Here is a tiny trained network, its code and every weight. The questions are about switching its units off for an input and a target symbol, where a switched-off unit gives its printed mean instead of its output.

import numpy as np


def w(rows, s, z=0):
    codes = np.array(rows[::2]) - 128.0
    scale = np.full(codes.shape[1], s)
    scale[-1] = z or s
    return codes * scale


def norm(h):
    return h / np.sqrt((h * h).mean(-1, keepdims=True) + 1e-5)


def f(y):
    return np.maximum(y, 0)


def softmax(a):
    e = np.exp(a - a.max(-1, keepdims=True))
    return e / e.sum(-1, keepdims=True)


def log_softmax(a):
    a = a - a.max(-1, keepdims=True)
    return a - np.log(np.exp(a).sum(-1, keepdims=True))


def net(x, mask):
    ids = ['αβδεζηθλμξπσφψω'.index(c) for c in x.split()]
    T = len(ids)
    res = E[ids] + P[:T]
    q, k, v = (norm(res) @ M[0].T for M in (Q, K, V))
    z = softmax(np.where(np.tri(T) > 0, q @ k.T / 2**0.5, -1e9)) @ v
    res = res + np.where(mask[0], z, O[0][:, -1]) @ O[0][:, :-1]
    y = f(norm(res) @ A[0][:, :-1].T + A[0][:, -1])
    res = res + np.where(mask[1:25], y, B[0][:, -1]) @ B[0][:, :-1]
    return log_softmax(norm(res)[-1] @ U[:, :-1].T + U[:, -1])


Q, K, V, O, A, B = {}, {}, {}, {}, {}, {}
E = w([
[131,90,102,96],'α',
[91,138,95,97],'β',
[139,83,110,102],'δ',
[149,86,117,119],'ε',
[134,88,103,99],'ζ',
[96,130,92,95],'η',
[76,157,114,87],'θ',
[155,147,178,113],'λ',
[113,112,94,92],'μ',
[118,252,99,86],'ξ',
[85,144,96,97],'π',
[93,167,111,173],'σ',
[111,167,172,107],'φ',
[116,110,77,148],'ψ',
[96,132,95,93],'ω',
],0.016)
P = w([
[125,83,155,123],'0',
[114,139,91,44],'1',
[104,68,153,171],'2',
[181,181,50,182],'3',
[57,54,194,174],'4',
[255,177,40,61],'5',
],0.0097)
Q[0] = w([
[156,141,40,46],'H0',
[5,63,177,86],'H0',
],0.012)
K[0] = w([
[220,208,123,134],'H0',
[57,17,253,227],'H0',
],0.0057)
V[0] = w([
[80,192,114,124],'H0',
[1,96,74,93],'H0',
],0.0078)
O[0] = w([
[133,127,104,167,3],'H0',
[189,247,131,69,117],'H0',
],0.014,0.0017)
A[0] = w([
[164,164,118,207,78],'N0',
[150,85,166,130,132],'N1',
[131,121,124,96,126],'N2',
[19,105,77,139,169],'N3',
[110,126,90,98,153],'N4',
[157,128,72,134,68],'N5',
[154,113,63,136,89],'N6',
[59,111,159,56,184],'N7',
[160,102,103,113,101],'N8',
[102,86,88,72,2],'N9',
[67,154,64,76,231],'N10',
[70,104,62,65,136],'N11',
[155,108,152,182,189],'N12',
[105,90,147,171,51],'N13',
[76,73,116,107,161],'N14',
[114,184,183,127,103],'N15',
[247,197,163,131,163],'N16',
[61,156,111,88,148],'N17',
[46,114,139,126,79],'N18',
[101,141,59,107,212],'N19',
[22,123,45,153,19],'N20',
[40,209,111,152,147],'N21',
[182,60,162,172,113],'N22',
[63,59,127,159,152],'N23',
],0.011,0.0046)
B[0] = w([
[192,121,213,136,149],'N0',
[129,167,136,113,199],'N1',
[117,141,154,128,163],'N2',
[14,31,75,113,196],'N3',
[116,107,160,156,179],'N4',
[118,150,136,96,155],'N5',
[127,141,122,93,167],'N6',
[182,113,107,171,253],'N7',
[118,169,158,130,162],'N8',
[150,143,159,158,156],'N9',
[132,53,169,172,243],'N10',
[138,124,151,215,207],'N11',
[160,98,163,123,189],'N12',
[116,160,112,128,158],'N13',
[76,168,104,150,221],'N14',
[149,140,60,99,169],'N15',
[30,150,75,52,241],'N16',
[130,137,170,177,185],'N17',
[117,98,85,133,161],'N18',
[148,130,164,135,213],'N19',
[2,73,99,100,154],'N20',
[129,72,191,141,176],'N21',
[120,153,170,157,217],'N22',
[107,160,47,111,233],'N23',
],0.0092,0.0062)
U = w([
[110,149,108,135,9],'α',
[122,184,67,81,245],'β',
[1,71,56,195,218],'δ',
[73,141,187,127,2],'ε',
[159,120,140,134,54],'ζ',
[169,105,226,74,122],'η',
[193,148,198,252,174],'θ',
[143,115,172,92,99],'λ',
[132,173,69,104,119],'μ',
[101,177,91,95,166],'ξ',
[167,133,106,205,116],'π',
[101,139,106,93,67],'σ',
[122,137,102,96,75],'φ',
[118,141,115,115,30],'ψ',
[114,162,72,75,167],'ω',
],0.0091,0.0028)

Each question gives the input, a string of symbols that net reads in full, and the target symbol t.
The units are the heads (2 rows each of Q, K, V and O) and the neurons (one row each of A and B). Each row of codes is followed by its name. A weight is (code - 128) times the scale printed after its matrix; where a second scale follows, it is the last column's (O, A, B and U).
mask holds one flag per unit, heads first, then neurons. A switched-off unit (its flag False) gives its mean, the last column of its rows in O or B, instead of its output. The means were averaged over made-up inputs and are rounded, as every weight is.
A unit's drop is (log p(t) with every unit on - log p(t) with that unit switched off) / (log p(t) with every unit on - log p(t) with every unit switched off).
The circuit of an input: a set's keep is (log p(t) with only the set's units on - log p(t) with every unit switched off) / (log p(t) with every unit on - log p(t) with every unit switched off). Starting from the 12 units with the biggest drops (on a tie, the unit counted first), units are removed one at a time, each time the one whose removal leaves the highest keep (on an exact tie, the one counted first), for as long as the keep stays at least 0.8.
circuit, biggest first: the units of the circuit, biggest drop first
unit that matters most: the unit with the biggest drop
top k neurons: the k neurons with the biggest drops, biggest first
drop of u: that unit's drop, to one decimal
input λ η ζ ε λ λ, target θ: circuit, biggest first => [H0, N22, N3]
input λ ζ λ ζ λ ω, target η: circuit, biggest first => [N23, N10, N3, N19]
input ε λ ε λ ε, target θ: circuit, biggest first => [N16, H0, N3, N7]
input λ β η λ λ σ, target δ: top 2 neurons => [N20, N3]
input α ζ λ φ, target η: unit that matters most => N0
input λ η ζ σ ζ, target η: circuit, biggest first => [H0, N3, N7]
input ε ε λ ε, target θ: top 2 neurons => [N16, N22]
input α λ ε ε ω λ, target θ: top 4 neurons => [N16, N22, N3, N12]
input ε ε λ α, target θ: top 3 neurons => [N23, N3, N11]
input ε ε φ, target θ: top 2 neurons => [N16, N3]
input λ ζ β ζ λ η, target η: top 4 neurons => [N23, N10, N19, N14]
input ζ η ζ λ λ, target η: top 4 neurons => [N23, N14, N3, N7]
input η λ β ε ε η, target θ: top 2 neurons => [N11, N3]
input α λ λ, target η: unit that matters most => N23
input λ μ λ, target δ: drop of N10 => 0.1
input φ ε λ ζ, target θ: drop of N16 => 0.2
input λ λ λ λ λ ω, target δ: drop of H0 => 2.2
